-53.9	16.4	41.7	0.5	19.2
-44.8	7.9	36.6	-31.6	17.9
-> 17.9

18.7	15.9	8.2	-21.0	50.4	-2.0	-37.9
-2.7	6.4	-4.3	9.0	41.5	2.8	-22.1
4.5	-1.3	35.6	-16.6	26.7	8.0	-5.9
-> -22.1

38.0	-50.4	-8.5	-0.8
1.7	-7.4	-47.7	41.3
-> 41.3

9.8	0.9	9.1	23.8	-41.1	-18.4	0.6
-18.1	40.5	-23.7	-8.7	28.8	23.9	48.8
-> 48.8

37.2	33.8	-25.7	-42.6	41.1	23.8	30.1
6.1	43.7	-43.3	-5.8	6.7	41.7	-4.2
-16.4	-59.7	57.8	16.6	-18.1	-56.0	-2.8
-> -4.2

15.1	34.5	-51.6	49.6	12.7
30.7	12.2	-4.7	14.0	20.0
-> 20.0

-33.4	-13.1	9.3	1.9	56.9
-22.2	-17.2	-32.8	28.8	41.2
-> 41.2
---
Input: array([243, 105,  31,  96])
Output: 105
Input: array([-756, -341,  846, -672, -469,  924])
Output: -341
Input: array([976,  87, 460, 712, 596, 289])
Output: 87
Input: array([-148, -860, -563,  536, -122])
Output: -860
Input: array([470,  42, 792, 226, 624, 558])
Output: 42
Input: array([1, 7, 4, 4, 1, 5])
Output: 7
Input: array([3026, 3668, 4666, 6646, 9874])
Output: 3668
Input: array([0, 2, 7, 6])
Output: 2
Input: array([3, 1, 8, 6, 3, 2])
Output: 1
---
[[-0.22 -0.24 -0.21 -0.22 -0.22 -0.21 -0.21 -0.21 -0.22 -0.15  0.15]
 [-0.22 -0.20 -0.21 -0.21 -0.13  0.16 -0.07 -0.21 -0.22 -0.21 -0.22]
 [-0.21 -0.31 -0.18  0.09  0.03 -0.20 -0.21 -0.20 -0.21 -0.22 -0.21]
 [-0.22 -0.21 -0.09  0.17 -0.10 -0.21 -0.21 -0.21 -0.21 -0.22 -0.22]
 [-0.21 -0.07  0.04  0.10 -0.19 -0.21 -0.21 -0.22 -0.21 -0.21 -0.22]
 [-0.21 -0.16 -0.15  0.14 -0.02 -0.20 -0.21 -0.22 -0.21 -0.21 -0.22]
 [-0.21 -0.22 -0.22 -0.21 -0.22 -0.21 -0.22 -0.21 -0.21 -0.15  0.15]
 [-0.22 -0.24 -0.21 -0.22 -0.21 -0.17  0.12  0.01 -0.20 -0.21 -0.22]
 [-0.21 -0.18 -0.12  0.16 -0.08 -0.21 -0.21 -0.21 -0.21 -0.22 -0.21]
 [ 0.16 -0.15 -0.12 -0.20 -0.21 -0.21 -0.21 -0.21 -0.20 -0.21 -0.22]
 [-0.21 -0.10 -0.19  0.06  0.07 -0.19 -0.22 -0.21 -0.21 -0.22 -0.21]] ans = 0.16

[[-0.51  0.54 -0.40 -1.93  1.64 -1.33 -0.95 -1.29  0.30 -2.85 -0.14  0.72]
 [-1.87 -0.82 -1.04  0.11  1.11 -0.92 -0.76 -0.90 -0.25 -1.82 -0.43 -0.08]
 [-0.93 -0.72  0.72 -0.30  1.34 -0.99 -0.79 -0.97 -0.15 -2.03 -0.38  0.06]
 [-2.58 -0.50 -1.12 -1.05 -1.64 -0.52 -0.58 -0.53 -0.77 -0.41 -0.71 -0.84]
 [-1.81  0.06 -0.90 -0.26 -2.31  0.07 -0.32  0.03 -1.56  2.13 -1.12 -1.98]
 [-0.63  1.49  0.93  0.03  1.63 -1.29 -0.93 -1.26  0.25 -2.77 -0.17  0.64]
 [ 0.89 -0.66 -1.56  0.04 -2.23 -0.26 -0.46 -0.28 -1.13  0.71 -0.89 -1.35]
 [-0.44 -1.77  0.20 -0.19  1.56 -1.14 -0.86 -1.11  0.05 -2.43 -0.28  0.36]
 [-1.15 -2.26 -1.56 -2.07 -2.08 -0.39 -0.52 -0.40 -0.96  0.16 -0.80 -1.11]
 [-0.53 -0.63 -0.32 -2.06  1.27 -0.97 -0.78 -0.95 -0.19 -1.96 -0.40  0.01]
 [-0.59 -1.09  0.91 -2.02 -2.13 -0.35 -0.51 -0.37 -1.00  0.29 -0.82 -1.17]
 [-0.66 -2.27 -1.52  0.04 -2.08 -0.38 -0.52 -0.40 -0.96  0.17 -0.80
  -1.11]] ans = -0.59

[[-0.216 -0.576  0.937 -0.662  0.660  0.830]
 [ 1.078  1.020  1.216  0.044  0.913 -0.195]
 [-1.005  0.580  1.123 -0.022 -1.817  0.425]
 [ 0.478 -0.019 -0.467  0.903  0.553  0.789]
 [ 0.140  0.239  0.560  0.318  0.567  0.644]
 [ 0.314 -1.568  1.298  1.585  0.337  0.771]
 [ 0.203  1.742  2.338 -0.768  0.148  0.360]] ans = 0.314

[[  2.28  -2.26  -0.63  -0.68   1.57  -0.86  -1.89   1.99   1.76  -3.28
    0.42]
 [ -1.98   5.68  -5.40   5.99  -5.13   0.97   0.54 -11.56  -5.69   2.05
   -4.42]
 [ 12.47   9.53   5.22  12.31   6.86  11.74   7.92   8.95  11.92   9.60
   10.08]
 [ 10.64  14.79 -16.05  22.80  -4.61   9.85   1.46 -20.80  -4.00   0.65
   -3.20]
 [ -6.88   4.49  -3.86   1.58  -7.69  -0.31   1.41 -10.61  -7.98   4.62
   -4.96]
 [ 12.05  19.97  23.41  19.74  20.74   7.42  14.92   5.25   8.26  15.32
    9.20]
 [  4.21  -1.59  -2.54   1.16   1.90  -1.01  -3.01  -0.05   1.44  -5.54
   -0.64]
 [-16.10   9.79   4.48   2.36 -10.91   3.70  11.09  -8.71  -7.63  21.35
    0.03]] ans = 4.21

[[ 133.105 -154.011   15.049  274.201  273.441  123.341  -16.188  132.969
   203.597  134.016  104.705  -43.597  120.629    3.706  103.470]
 [  52.033  -50.234  141.798  262.992  232.996  189.149   19.344  172.564
   195.352  181.853    1.951  -82.754   85.321  -73.613   75.341]
 [ 102.930  -64.846   14.352  237.863  281.705  127.339  -20.318    4.545
    81.058  157.343  187.696 -100.689  -19.458   82.375   92.479]
 [  52.333 -154.658   44.514  249.324  292.474  145.444   27.470  135.108
    82.865  129.336  140.974  -68.250   86.840  -25.823   78.859]
 [ 150.603 -108.585   71.457  209.322  202.986  103.105  -31.298    8.843
   295.328  230.279  172.304  -44.258  170.143   62.880  119.247]
 [  47.374  -16.658  224.217  185.006  185.333  222.239   80.194   62.728
   139.916  157.229  150.894 -161.914  108.121  -74.180   69.856]
 [ 127.952 -104.634   75.003  271.427  220.421  102.737  -33.848   97.632
   289.755  236.908   83.797  -22.943  175.361   32.366  113.001]
 [  52.835   36.926  196.888  194.820  184.847  224.332   38.946   64.007
   161.171  247.309    3.267 -160.707  -20.457  -15.741   69.858]] ans = 127.952

[[   0.515  144.076   77.906   77.497  148.825   58.172]
 [ 184.517   -4.823  -97.505   79.649   44.064  127.954]
 [  65.572   52.358  121.030   51.970  -62.731   34.812]
 [  23.206   85.963   40.993  120.904  130.831   38.966]
 [  58.032   60.330  114.206   -1.185  173.643  123.476]
 [ -11.991   62.803   15.859  152.418  109.840  137.766]
 [ 108.062  127.935   33.016   25.435   28.949  104.895]
 [  54.761   30.592   60.405  -35.601  172.158  137.213]
 [  62.906   82.529   95.683   57.641 -217.030  100.647]
 [  56.675   50.699  -18.065  -43.864  214.407   92.204]
 [ -37.218  169.303   95.796   50.904  108.073   97.973]] ans = 56.675

[[ 0.082  1.016  0.718 -1.614  2.296  1.107 -0.054  2.546  0.550]
 [ 1.555  0.572 -0.395  1.870  0.600  0.460  0.323  0.005  1.298]
 [ 2.351  1.108  0.212 -0.199  1.722  1.911  1.285  1.483  1.574]
 [ 1.977  0.628  1.087  0.190  1.322  1.648  1.327  1.092  1.928]
 [ 0.755  2.072  0.338  0.889  1.761  1.010  1.158  2.056 -0.132]
 [-0.452  0.938  1.857  1.794  0.500  0.223  0.771  1.040  0.343]] ans = 0.755
